Rows lie near named flat spaces through zero. A row that begins with a name and a colon came from that space; any other row is followed by the name of its block's space that it lies nearest.
tizzol:  29   2 -33 -22 -36 -22  17   4  -1 -32  18 -28 -34 -12  -4  76 -14  11  21  93
gelbobi:  -5  17  -4 -26  25  53 -11  -8 -14 -12   2 -22  -7 -26 -15  30 -49  -2  17  24
sovsof: -45  32  22  -2   6  10  -3 -70   9  -2 -21  34  -9 -33  11  -8   7  43 -37 -39
gelbobi:  55 -10 -17  -3  14 -15  23  -6 -11  -5  26  15  -3  28   4  13 -19 -30  35  -5
tizzol:   2 -12  19  76 -53  -3 -22 -49 -90   1   9  10  29 -37  33 -30 -41  54 -61 -38
gelbobi:  20  16   9 -21  37  13  17 -67  -8 -14  20  32  -2   5   8  15 -37 -10  15 -42
tizzol: -21  17  -4 -16  32 -14 -22   6  43  19 -23   6  -3  29   3 -12  30  -3  33 -17
revezgule:   3  -1 -11  11 -13 -40 -22  10   9  11  -8  -8   2  25  16   0  20  12  21   9
gelbobi: -21  33 -18 -11  55  71 -29  -9 -15  -5  -9 -14 -16 -26 -18  24 -49   2  30  18
sovsof: -40  14 -30  32 -49 -48 -57  46  23  29 -52 -31 -15  -6  13  -3  57  62   7  60
revezgule:  24 -11  -5 -22 -43 -53  12   3  16 -13  12 -18  -6  15  11  35  13   5  10  41
revezgule:  25   9 -33  22  17 -61 -16  -7  17  16  -3  24 -12  54  24   1  29   2  54  -8
revezgule:  37   9 -22   3  74   8  31 -13  16  11   9  60 -15  39  -7 -22   8 -48  42 -55
sovsof:  54   5 -23 -36 -14  10  44  17  17  13 -19  18 -24 -28 -21   7  -3  -7  14  27
revezgule:  19   5 -14  -4  25  11  32 -16   1 -14  16  26 -20   2  -9  15  -6 -20   8  -1
gelbobi:  -9 -12   8   9 -48  14   4  37  -9  13 -22 -16   6 -43 -12 -21  10  21 -44  23
tizzol:  55   5 -10 -40  13   2  35 -28   1 -12  18  17 -13   4  -4  32 -34 -22  33   3
sovsof: -25  14  70 -83  15 -15  29 -98  51 -23  13  26  18  11  16  11  -1  -4 -22 -76
gelbobi:  22 -17   7 -21   7 -77   8 -20  30 -23  43  -2   9  80  26  32  21 -33  40 -10
sovsof:  19 -17   2  -3   4  42  15  38 -18   4   5 -11  10 -17 -23 -15 -22 -27  -8   4
tizzol:  44 -11  23 -53  29  29  45 -11   9  -3  20  17  15   8 -15  -6 -32 -52  11 -41
sovsof:  -10  -11    0  -35  -44 -106  -38   35   66    7   -9  -50   10   67   28   29   60   10   47   46
revezgule:  14 -23  16 -36  24  51  47  54  21   3   6   1   8  -6 -41 -25   3 -62 -14 -11
sovsof:  -3 -30  -3  59  26  62 -16  51 -67  -5  30 -25  25  -2 -18 -27 -41 -37 -15  -5
tizzol: -12  27 -23  18  60   5 -10  -7  27  25 -25  45 -19  21  -1 -29  31  -5  31 -39
revezgule: -53  37 -23  72   5   7 -65 -51 -48  -3 -16   3 -16 -26  27  10 -17  73  -8   8
tizzol: -21  -9  33   0 -31 -19 -33  -8  -8   9  -6 -25  35   4  20 -17  -4  22 -17 -21
sovsof: -38   2  26   9   8  26 -14 -14 -11  -2  -2  -3  15 -15   0 -19  -7   8 -31 -28
tizzol: -68   1 -24  50 -60 -38 -53  46   1 -10 -18 -56 -19 -14   8  28  49  59 -25  95
revezgule:  37 -14  15 -58 -32   4  72 -26   5 -46  38  -3 -16 -27 -16  57 -24 -20 -26  38
gelbobi:  32 -22 -22   8 -30   0   6  64 -13   7   0 -28  -1  -6 -14   4  -2 -13   8  51
gelbobi:  24  -9  10 -12   3 -40  19 -32  10 -12  26  18   6  37  17  10   4 -17  12 -26
 25 -11  -6  -8  -1 -52  -9  27  31  26  -9   2  13  51  13 -19  32 -17  40 -16 -> revezgule
-53   1  16  14 -51  43 -16  42  -8  19 -48 -27   4 -76 -20 -33  15  47 -69  28 -> gelbobi
 38  -6 -37  -9  29   4  58  25  20 -22  26  23 -40  16 -26  30  17 -49  22  36 -> revezgule
-29  14  22 -57 101  24   0  31  92  41 -32  30  14  57 -22 -62  51 -66  47 -86 -> tizzol
-34  11  34   8  -8  21 -38 -37 -26  12 -17  -7  29 -26  16 -25 -28  37 -27 -43 -> revezgule
-27  -1  36 -24 -28  -1   5 -27   8 -10  -2  -8  12 -22   4   2   1  19 -40 -10 -> gelbobi
 28   9  -4  -5  28 -18  13 -39   6   4   8  37  -3  26  13  -3  -4 -11  26 -41 -> revezgule
-55 -21  43 -33 -36 -40 -48  48  45  10 -13 -69  42  33  10 -11  39   3  -6  11 -> sovsof
-78  29 -27  79 -31  -1 -72  22 -15  29 -60 -12 -17 -43  11 -27  42  86 -32  35 -> sovsof
-42 -17  38 -23   7  12 -12  44  34  12 -10 -27  31  14 -12 -35  28 -25 -18 -23 -> tizzol
-56  19  15  38 -63 -30 -81 -48 -41   0 -22 -41  17 -32  43  15 -20  98 -28  19 -> revezgule
 90 -44 -16 -14 -38 -49  42  38 -10 -11  42 -15   8  38   2  25 -11 -46  30  35 -> gelbobi
 26 -48 -19  32   0 -15 -27  91 -28  -4  40 -60  28  59  -4   4  -9 -54  40  40 -> sovsof
 23   0 -52  53   3 -64 -25   5 -14  -8  22   0 -21  54  26  33  16   5  53  38 -> sovsof
-14  -3  29  -1   2 -68  10 -56  32  -7  16  36  11  49  33 -12  43   1 -10 -62 -> gelbobi
-14   2 -23  -1 -24 -17  -6  28  13 -16  -1 -30 -24  -5  -6  40  19  13   6  73 -> tizzol
  6  -2   1  26  13 -50   9 -28  16   9   5  46   2  42  23 -27  40  -4   3 -54 -> gelbobi
 48  10 -20  -5  18   8  31 -34 -16  -7  14  33 -18  -5  -1  17 -30 -10  20  -7 -> tizzol
 37 -22  10 -34   9 -17  22   8  10 -13  33 -11  14  40  -1  17 -12 -46  27  -4 -> sovsof
-43  -5  15  25 -57 -48 -85  29  -3  34 -38 -55  37   9  32 -26  21  57  -2  10 -> revezgule

Rows lie near named flat spaces through zero. A row that begins with a name and a colon came from that space; any other row is followed by the name of its block's space that it lies nearest.
gidaf-faret:  38  -5 -29  26  16  11  -1  53  23 -16  15  -9  -3   2 -54  -5  26 -23 -33 -19
fena-zate: -32  19  20 -12  25 -37 -63   2  16 -10  17   6 -72  36 -21   3  28  -7 -87 -23
bakil-pifaz:   2  -9 -50  32  57 -11 -25  44  36  22  27  -7  25  15 -13  21  34 -21 -88  23
vaz-zupe:  24  11   4  17 -55   4 -42 -17 -29   7  -1  65 -43 -18 -14  28 -12  66  48 -23
vaz-zupe:  36  15  93 -30 -40  20  17  21   7 -68  91  14  27  48  55  12  10  35 -60  16
vaz-zupe:   4 -14  -4 -50   8 -16  35  59  32 -35  72  -4  41 -13   9  16  15 -26 -66   5
gidaf-faret:   8  -6   8  13  26  17   6 -24 -32  29  16 -54 -21  17 -40   9 -26 -21  18  10
vaz-zupe: -38 -61 -39   3   9  16 -13  27 -34  -6   1 -26 -30  10  45 -61  14 -28   1 -21
fena-zate: -52 -63  -8 -33  30 -56 -25  34  -8  13  60  14 -27  37  29 -35   8  -5 -44 -17
fena-zate:  65  15  13  50  16  -4 -12  45  50  -7  43  21   9  47 -69  20  28  19 -52 -10
gup-veza:  -1 -57  -2  18   0   5  16   7 -26  25  30   0  15  32  26 -28 -18  19  46   1
vaz-zupe: -13  35   9  10  25  10  -1 -40  11  16 -22 -43 -13   7 -25  28  -6 -21 -13  14
bakil-pifaz: -31   2 -11  53  41  19 -31 -24  19  32  -7 -31  -7  53  27  13  20  -1 -45  23
gidaf-faret: -33   3  12 -39  -7 -14  -4 -29 -21  12  20   1  -8 -16  28  29 -21   9   1  14
gup-veza:  43  14 -45  27 -34  81  30  33  16 -32  16 -21  36 -45   7  50  18  -5  -5   7
gup-veza: -31  12  59 -16 -22   9  24 -38  27 -17  25 -28 -44  46  -4  15 -10  11  17 -37
gup-veza: -16 -32 -25  28  36 -33  -2 -51 -46  92 -55   7  25  -2  -3 -23 -47  13  92  35
fena-zate:   0  36   9  -6   4   2  14   3  32 -46 -82 -17   3 -12  -7 -53  28 -44 -12 -16
gup-veza: -28   7 -19  -7  28 -29 -11 -27 -13  28 -66  -2   3 -22   2 -26  -8 -22  16  16
bepod-kug: -17  -9  13 -40  -5  -9  45   1   8 -26 -19 -35 -19 -10 -28 -41 -10 -42  37 -40
gidaf-faret:  37 -21  -3 -18 -27  -4 -18  60 -21 -36  56  40 -10 -13  -3  -9  13  14 -29 -17
bakil-pifaz: -32   0   1  -8  17   5 -38  -4 -32 -27 -55 -20 -25   5  56 -69  25 -36 -40   9
gidaf-faret:  47   8  33   5 -24   7 -24  12 -38 -31  -9  22 -26   6 -18 -40   2  12  10 -12
vaz-zupe:  74   5  -8  47  11  19 -19  45 -15 -12 -12  39  89   1  44 -27  27  17 -46  67
fena-zate:  -3 -12 -19  -5   2 -18 -13  12  -5  14  16  24   3 -12   1  11  -1  12  -6   3
fena-zate: -17 -18  13 -16 -29  14 -13   8  -4 -13  85  -3 -59  20  -3  41  -2  23 -16 -37
bepod-kug:   4  28  22  23   3   1 -42 -38 -17  26  -2  25   6  16  28  35  -5  41 -21  43
bakil-pifaz: -31 -15 -59   0  56  12 -21  28  -2   8  16 -58  -9 -11   5   8  25 -62 -82  19
vaz-zupe: -37  38  41 -36  20 -10  27 -51  24   2  -7 -52 -12   8 -16  28 -17 -30 -12   6
bepod-kug: -26   0  24 -34   4 -17  38 -13  13 -16 -32 -15  24   1  27 -38  -5 -24  16   1
gidaf-faret: -19 -24  41   1  30 -68  -8 -27   3  52  20  23 -15  62 -28 -16 -26  29  25  -7
vaz-zupe:  -8  16  -1 -60 -15 -37   2   0 -14  -9  -6  40  28 -60  25  14 -12   4  -6  22
bepod-kug: -13   8 -32  13   1  14 -26  -8 -12   7 -33   3  -4 -24  24   5  10  -3  -8  13
fena-zate:  44  65  -9  15 -26  12   2  29  72 -53 -43  23  -7 -32 -66  22  41  -8 -29 -40
gup-veza:  16  41 -18  26 -47  89  37 -25  21 -22 -19 -38   8 -40   2  65   0   2  36  -4
bepod-kug: -52  -7 -10  -3  24 -47 -46 -23   4  36  -8  10 -70  20 -30   2   0   3  -8 -31
bakil-pifaz:  19   1  24  -2 -23  -5  21  10  16 -18  -1  35  41   7  28 -13   3  26  13   5
bepod-kug:  19 -28  11  24  18 -20 -24   8 -28  22   9  11 -20  38 -27 -38  -7  11  14  -6
gup-veza:  17  37 -17  -8 -65  73  12  18  11 -77 -28 -10 -16 -57  20  13  29 -13  -2 -30
gidaf-faret: -46 -25 -30 -73  17 -37   6  40   9 -14  59 -14 -18 -32  -1  16   6 -42 -58 -18
bakil-pifaz:   9  19  11  31 -20  24 -51  -4  -6 -16   3  14 -55  23  -2  11  21  26 -27 -19
gup-veza: -10  53  58  19 -10  31  16 -67  45  14  37 -36 -23  47 -26  92 -16  30  -4   1
gup-veza:  39   2  30  43 -11  14   7 -31  -2  50  64  10   7  39 -39  71 -36  62  42  14
fena-zate:  50  31  19  16 -23  33 -29   3 -32 -27  -1   8 -17 -10 -14   6   5  12 -15   9
vaz-zupe:  29   9  10  42 -17  36 -33  -3 -18  -5  11   9 -20  23   5  11   9  30  -9   4
vaz-zupe: -27 -32 -20  28  28   0  23  -6  23  25 -23 -43 -24  34 -36 -34  -1 -28  41 -37
bepod-kug:  17  13  52  -7  31 -56  16 -24  12  29  -7  12  26  35 -42 -14 -25   8  15  18
bepod-kug: -28  -5 -68  -7  19 -25   5  36  61  11   6  12   9 -34 -25  38  24 -19 -35 -21
bakil-pifaz:   9 -14  10  29  13  24 -29   8 -34 -13 -11 -11   1  35  48 -51  18  -4 -29  22
gidaf-faret: -16 -32   7   2  49 -49  11  16  24  17  -5 -21 -20  49 -54 -57   3 -34   1 -32
fena-zate: -26  -5 -10 -38  -8 -30 -42  33  -2 -33  11  28 -51 -14   6 -19  26 -10 -53 -34
fena-zate: -14 -56 -60 -25  21 -54  17  42 -13  24 -31  45  71 -45  42 -57  -3 -12  27  21
bakil-pifaz: -28   9  20   7 -28  45  12 -54 -11   7   8 -38 -37  12  15  36 -22  14  44 -11
bepod-kug: -22   9 -47  19   5  12 -45 -13 -19  17 -43   3 -27 -30  13   9  11  -4  -9   6
bepod-kug: -55  -4   6 -21  26 -56 -10 -19  30  23 -10  10 -20  21  -1  -5   1  -3 -14 -14
bakil-pifaz:   7  -6  -1  16  23 -23  17  34  52  -4  -4  34  88  25  53 -20  30  11 -46  35
gup-veza:  18 -28  16  31 -32  46  10   3 -14  -2  56  -1   4  37  33  14  -6  40  25  -2
gidaf-faret:  20  13 -25 -23  -3  19  -7  46  -4 -49   6 -21 -23 -41 -30  -6  24 -46 -49 -19
gidaf-faret: -34 -36 -82  -4   7  18  36  49  56  11  58  -6  61 -32  47  62  22  -9 -39  10
bakil-pifaz: -16  32 -29 -33 -12 -35  10  43  93 -33  10  50  31 -39   0  51  41   3 -68 -19
-74  14 -42 -16  24 -28 -16 -22  33  17 -64  11  20 -29  61   5  21 -16 -32  20 -> bepod-kug
 13  -9  27  23 -16  23  -9  -1 -12 -13  12   2 -13  38  21 -20   5  21   6  -6 -> vaz-zupe
-26 -29 -31 -10  25 -49   5  30  36  19   9  25  19   3  -3 -10  11  -5 -15 -11 -> fena-zate
 38  -3  14  37   7 -15 -26  14  -3  10  -2  38   9  32 -15 -21   8  29  -5   7 -> bakil-pifaz
-28 -19  -5 -40  -1 -16   1  36   2 -49 -17  -4 -16  -9  30 -66  26 -39 -28 -29 -> gup-veza
 30  25   0  51  25  10   6 -14  29  24 -25 -14  18  22 -48  16   2   0   5  11 -> vaz-zupe
 20   2 -17  26   1  37 -13  25   2 -12  30  -3  28   4  36  23  23   6 -53  29 -> gup-veza
 36  10   3   5 -19  22  18  25  23 -18  50   0   6  -3 -34  43   4  10 -13 -11 -> gup-veza
 -5 -47 -46   5  20 -20  10  53  18   2   7   3   5   2 -17 -39  18 -24  -2 -29 -> bepod-kug
  5  11 -13   8  -8  27 -41   1 -32  -7  10   2 -20 -15  23  20   9   7 -35  17 -> vaz-zupe
-20  27  27 -12   8 -12  -8 -50 -12  16 -28 -15 -21   2  -8   8 -19  -3  13  10 -> gidaf-faret
 73  -8   1  66   9   5 -61  64  -3 -14  34  54  12  49  -5 -22  43  37 -71  13 -> bakil-pifaz
-76  12  22 -99  -5 -45  15 -49 -27  -6 -35 -10 -11 -50  48 -13 -30 -30  17   9 -> vaz-zupe
 32  47  10   6  -4   6 -44  -2 -21 -28 -47  15 -19 -22 -14 -13  17  -7 -35  12 -> fena-zate
-23   2  38 -40  25 -46  72 -17  48   2 -21 -23  46  16 -14 -28 -18 -30  28  -2 -> vaz-zupe
 51  -3  18  -2 -12 -10  28  50  35 -25  51  36  57  11  -7   9  12  21 -25   6 -> vaz-zupe
 -7  17   0  -7  -1 -44  46   4  92  16   2  49  74  -2  -1  45   5  30   3   4 -> bakil-pifaz
 -51   -1  -32   -1   29  -17  -14  -25  -13   14 -108    0   34  -24   77  -63   12  -29    4   36 -> bepod-kug
 -5  38  49  -1  15 -32 -22 -52  -7  14 -50   0 -38  22 -40 -18 -15   1  15  -3 -> gidaf-faret
 19  -6 -14  30  -2  10 -43   2 -31  18  17   5 -53   7 -43  12  -3  14   4 -16 -> bepod-kug
-43 -12  17 -53 -19 -10  33   2  25 -32  29 -34 -64   4 -34  -4  -5 -28  17 -71 -> bepod-kug
-32  48  -7  10  -4  13 -52 -58 -16  22 -45  10 -18 -24  40  48   1  20 -22  36 -> bepod-kug
-37 -11   0 -14  11 -21  17  -5  23  -3 -34  -6   7   8  22 -37   7 -18   9 -12 -> gidaf-faret
 -6  -7 -47   4   2 -24  23   7  38  38  -2  33  42 -34 -17  44  -8  18  29   2 -> fena-zate
 32 -30 -27 -37 -72  46  24  33 -76 -49 -10  22  24 -84  58 -38 -15   3  69  -1 -> fena-zate
 26 -21  26  44   6  31 -22 -10 -54   7  -2 -14  -5  48  27 -47  -5  14  15  22 -> bakil-pifaz
-18  -9  33 -10 -44  30 -38 -18 -52 -27  25   7 -60  17  56 -11  -2  30   3 -15 -> vaz-zupe
-17  22   0 -12  -4   2 -15 -36 -23   4 -42 -25 -63 -24 -44  -1 -15 -22  31 -26 -> bepod-kug
 -2 -21 -13  -5 -17 -22  -3  34  25  -2  36  56  27   1  31  12  14  36 -15  -5 -> gidaf-faret
 36  40 -13   1   3  -5 -28  21  10 -12  -1  25   8 -33 -31  35  17   0 -53  16 -> gup-veza

Each name stands for a flat space through zero: a line, a plane or more. A row that begins with a name and a colon came from that space; any other row is followed by the name of the space it lies nearest, among the names in its block.
riniv_vese:   2  16   5 -25  -7   8  -9   0 -33  35 -11  -5  15   2  17 -33  32  13  14 -29
gunor_kif:   5  -9 -31 -77  13   4 -33 -27 -37   3  -9  10  13  24  15 -35   9  36 -10 -28
gunor_kif: -10   5  46  71 -23 -34  24   7 -14  40 -24  45  38 -15  -3   4   6 -28   6   7
dibi_mon:  13  22 -12   0  32 -37  12  -6  14 -33  21  33  56 -48 -56  10  -8  -7 -11  -7
gunor_kif:   3 -29  -3   5 -19 -10  15 -18 -35  -2  -1  -7  14  26  14  -1   7  -9  12  15
riniv_vese:  26 -18 -16  17 -42   2  41  -7   7 -46  34 -11 -23  -6   2   9 -17  14   7  49
riniv_vese:   2  11   5 -15   9  13  -7  -1 -20  31 -30   3   7   7  22 -29  26  -9  12 -21
kigi_viza: -20   8  28  31 -31 -11  -6  22   8  19  24  -8  -6 -12 -14  20  -8  23  -7  -3
riniv_vese: -12  47  20   7  71  36 -26  30  50  40 -62   8 -21 -18   9 -10  16 -52   1 -38
kigi_viza:  22 -37 -10 -14 -69  14  12 -26 -27  -4 -12  33 -45  35  58 -35 -18  53  -8  41
dibi_mon:  23  24  -8  -6  -3  32  36  14 -19   0  21 -81   3 -13   8 -16  56 -31  56  -8
marad_veg: -30  -4  20 -13  -9   6 -35   7 -30  51 -13 -19  -1  30  20  -8  18  13   2 -33
marad_veg: -39 -19 -12 -50  30   4 -66  -1   5   5   7 -21 -16  38  -8  22 -20  28 -31 -32
vufod_gatup:  13 -60 -56 -32  29   2   4 -38  20 -85  12  -6 -28  40  -3  31 -47 -12 -20  48
riniv_vese: -19 -41   5   2  -6  27 -16  -7 -10  21 -38 -17 -47  63  52   3  -5 -18   3  14
gunor_kif:  15  -5 -20  -2  17 -33  24 -18 -13 -38  25   4  53 -18 -38  12   1 -18   6   7
kigi_viza: -13  53  23  17  55  12 -11  35  31  32 -18 -18  16 -37 -24   5  28 -45  13 -43
vufod_gatup:  50   3 -54 -71  26  59  16 -22  -2 -32 -26 -23 -40  15  48 -53  25 -10  24   9
vufod_gatup: -23 -70   2  21 -44 -25   4 -21 -39 -13  27 -28   0  59   7  39 -21   4   0  35
gunor_kif:  -6   4  30  41 -14 -22  13   2 -15  30 -20  32  29  -8   0  -3   7 -17   4   0
vufod_gatup:  10 -13 -32 -34  -7 -18  21 -13 -50 -39  75 -85  52   2 -38  16  32   0  35  -8
riniv_vese:  29  25  -7   7  13  -4  30  -3   9 -16  -6  25  22 -37 -12 -17  10 -18  10   6
marad_veg:  35 -12  11  14 -69  -9  51 -26 -80  32 -21  23  33  11  49 -58  43   3  39  19
kigi_viza:  15 -39 -39 -35 -15  -1  12 -27 -27 -47  36 -37  -1  28   1   7  -5  14   8  23
kigi_viza:   9  -8 -17   5  26 -17  11 -12  20 -40   6  20  15 -12 -26  19 -22 -18 -12  17
marad_veg:  13  47  -5   1  50  31   2  25  62 -12 -14  -3 -26 -42 -12  -2   2 -28   1 -10
gunor_kif: -12  12  10   1  -4  15 -23  16  32  11  -5  12 -37  -5   6   2 -19  26 -21  -5
marad_veg:  14 -18 -32 -42  39 -30 -15 -43  -7 -29 -32  85  36   5  -9 -17 -29   8 -36   1
riniv_vese:   8  17  -5  39   0   7  22  28  82 -59  49 -18 -44 -46 -41  49 -41   3 -14  38
marad_veg:  44  37 -42 -38  87  10   5 -18  60 -50 -46  80   5 -49 -16 -30 -19 -26 -25   0
dibi_mon:  22  17   2  30 -13 -16  35   3  18 -24  16  25  13 -41 -22   2  -8  -1   1  22
riniv_vese:  12  26   3  25  56  12  12   9  48  -7 -44  31  -4 -28  -5   0  -3 -57   0   3
vufod_gatup:  12 -12  15  17 -37  14   9 -11  -9  28 -52  56 -33  19  56 -36  -7  11  -6  24
gunor_kif:  -6  11   8  -8   3  -6 -18   1   2  18 -13  31   5  -7  -1 -11  -5  19 -16 -15
vufod_gatup: -22   4  28   9   6  54 -33  20  22  61 -71   3 -73  37  66 -21   4 -14  -2 -11
vufod_gatup:  13 -17  -4  12 -18 -17  15 -18   2 -19  -9  51   1  -1   4  -4 -25  11 -17  30
dibi_mon: -36 -46 -18 -45 -23 -18 -39 -10 -42 -13  68 -73   9  49 -21  37  -8  48  -8 -16
kigi_viza:  16   3 -31 -40  58  14   1 -16 -10 -16 -20 -20  21   7   1 -15  26 -44  19 -17
marad_veg:  19  -4 -16 -11 -13  11  17  -6  -4 -20  12 -15 -11  -1   8  -9   4   6  10  15
dibi_mon:  29  -6 -22   8 -20 -16  49  -9 -12 -52  54 -34  27 -22 -29  13   7  -6  24  29
gunor_kif:  -4   1   9  34  -4 -42   8   0  25 -25  21  48  26 -32 -44  29 -36  11 -28  17
dibi_mon: -31 -23  27  16 -15  -4 -44  -2  23  34 -50  78 -43  31  31   2 -50  34 -52   8
dibi_mon:  -18  -78   14   34 -117    9    5   -8  -15   -5   27  -15  -87   69   56   24  -49   66  -16   71
kigi_viza: -39   6  31  47 -40 -29  -7  39  16  -1  85 -58   7 -23 -58  65 -15  31  -5  -4
marad_veg: -36 -43  18   1 -17 -51 -33 -25 -51  30 -10  42  46  42  -4  12 -16  20 -26 -12
vufod_gatup: -12 -33  28  44 -58 -28  10 -10 -28  22  -8  39   4  22  19   5 -18  18  -9  27
dibi_mon:  -4  17 -19 -41  45  -8 -14  -1 -18  -7  25 -43  48 -11 -36   4  29 -15  14 -42
kigi_viza:  26  16 -35 -38  42  38  15   1   8 -29   6 -60 -10  -5   3 -12  31 -35  32  -8
-14  -8   6 -30 -36  14 -23   2 -43  38   9 -35 -11  31  29 -20  23  39  10 -23 -> riniv_vese
 -8 -14  15  30 -24   4   6   7   9   4   0  -4 -26  11  12  14 -13   0  -2  21 -> gunor_kif
 -5 -22 -18 -27  11   0  -9 -14 -22 -11  11 -32   9  27   0   6   7  -6   7  -6 -> dibi_mon
-22   0  16  10  -3 -17 -14   9 -10  17  15 -12  20   1 -18  17   3   4  -2 -17 -> kigi_viza
 -8  -2   8 -20 -21  31 -17   6 -24  38 -14 -31 -30  30  41 -24  23  14  14 -16 -> riniv_vese
 33  31  30  66 -76  40  65  34  18  15   8 -27 -55 -35  39 -22  24  -1  42  42 -> dibi_mon
  9 -89 -33 -29 -72 -35   7 -59 -62 -44  26  32   1  65  24   1 -42  62 -24  55 -> kigi_viza
-32 -44  23  29 -44 -17  -5  -2 -38  22  17 -34   2  46  10  29  -2   3   7  11 -> vufod_gatup
-18 -23  11  18 -30 -32  -6  -5 -11  -3  25  13  13   8 -17  25 -24  26 -18  11 -> kigi_viza
 -4  14  19  44  -1 -17   7  14  43  -7  -1  44  -4 -33 -23  20 -31   0 -23  16 -> kigi_viza
-17   7  18  35 -24 -15   2  25  23  -9  48 -25  -4 -22 -35  39 -16  18  -7   6 -> kigi_viza
 -6 -69 -31 -58  13 -39 -22 -65 -86  -3 -26  33  61  72  17 -17   1   0 -10  -7 -> kigi_viza
 -1  14  31   8 -29  42  -7  13 -16  70 -58   9 -42  21  69 -48  29   2  16 -11 -> vufod_gatup
-17   6   3  12  23  -1 -14  17  39 -14  16 -14 -13 -10 -27  34 -20  -6 -14  -2 -> marad_veg
-21  36   0 -13  66  16 -33  29  50   0   4 -31  -8 -24 -34  24   1 -22  -8 -38 -> vufod_gatup
  2 -25 -10  -1 -40  -3  16  -4 -21 -23  47 -48  -7  15  -3  16   0  19  13  21 -> dibi_mon
-36  45  43 -15  36  20 -47  26 -41 112 -57 -24  31  11  25 -38  70 -30  27 -88 -> kigi_viza
 47  16  14  57 -53  51  77  16  10   4 -22 -22 -56 -16  59 -34  31 -36  52  53 -> dibi_mon
  7  -4 -14  10  23 -17  12  -6  25 -40  13  13  12 -17 -31  24 -22 -16 -11  17 -> kigi_viza
-23 -22   7   0 -43 -13 -19   4  -8   0  41 -18 -14  17  -8  24 -22  50 -17   5 -> dibi_mon
 19 -12 -16   0 -12 -26  22 -20  -8 -35  19  28  25 -13 -18   1 -15  12  -7  22 -> vufod_gatup
-50 -25  14 -22  -6 -15 -69   0  -3  29  -1  18 -15  39  -1  21 -35  52 -46 -25 -> dibi_mon
 28   0  -9 -20 -28  25  20 -13 -33  14 -21   0 -13  12  46 -48  28   8  23   7 -> vufod_gatup
 13   3   3  21  40  34  15   0  28   9 -70  20 -31  10  39 -15   6 -66  12  15 -> riniv_vese
 14  13 -52 -74  46 -25 -28 -20  24 -66  43  28  30 -34 -60   6 -32  49 -41 -18 -> gunor_kif
 -8  48  39  12 -10  24 -11  31  -6  73 -32   0  -7 -19  26 -37  40   2  17 -39 -> vufod_gatup
-25  17  10 -12   2  -4 -32  20   8  16  27 -21   1 -10 -24  15  -1  30 -12 -31 -> riniv_vese
 -7 -16  -2  13  10 -33  -2 -12   9 -22   5  36  22  -3 -26  23 -29  -2 -23  12 -> marad_veg
  4  47  23  48  -1  38  26  50  50   8  17 -59 -39 -41  -6  15  21 -31  30   2 -> marad_veg
  2   7  -6  39   7   3  20  24  73 -58  48 -27 -36 -35 -42  55 -38  -8 -11  35 -> gunor_kif
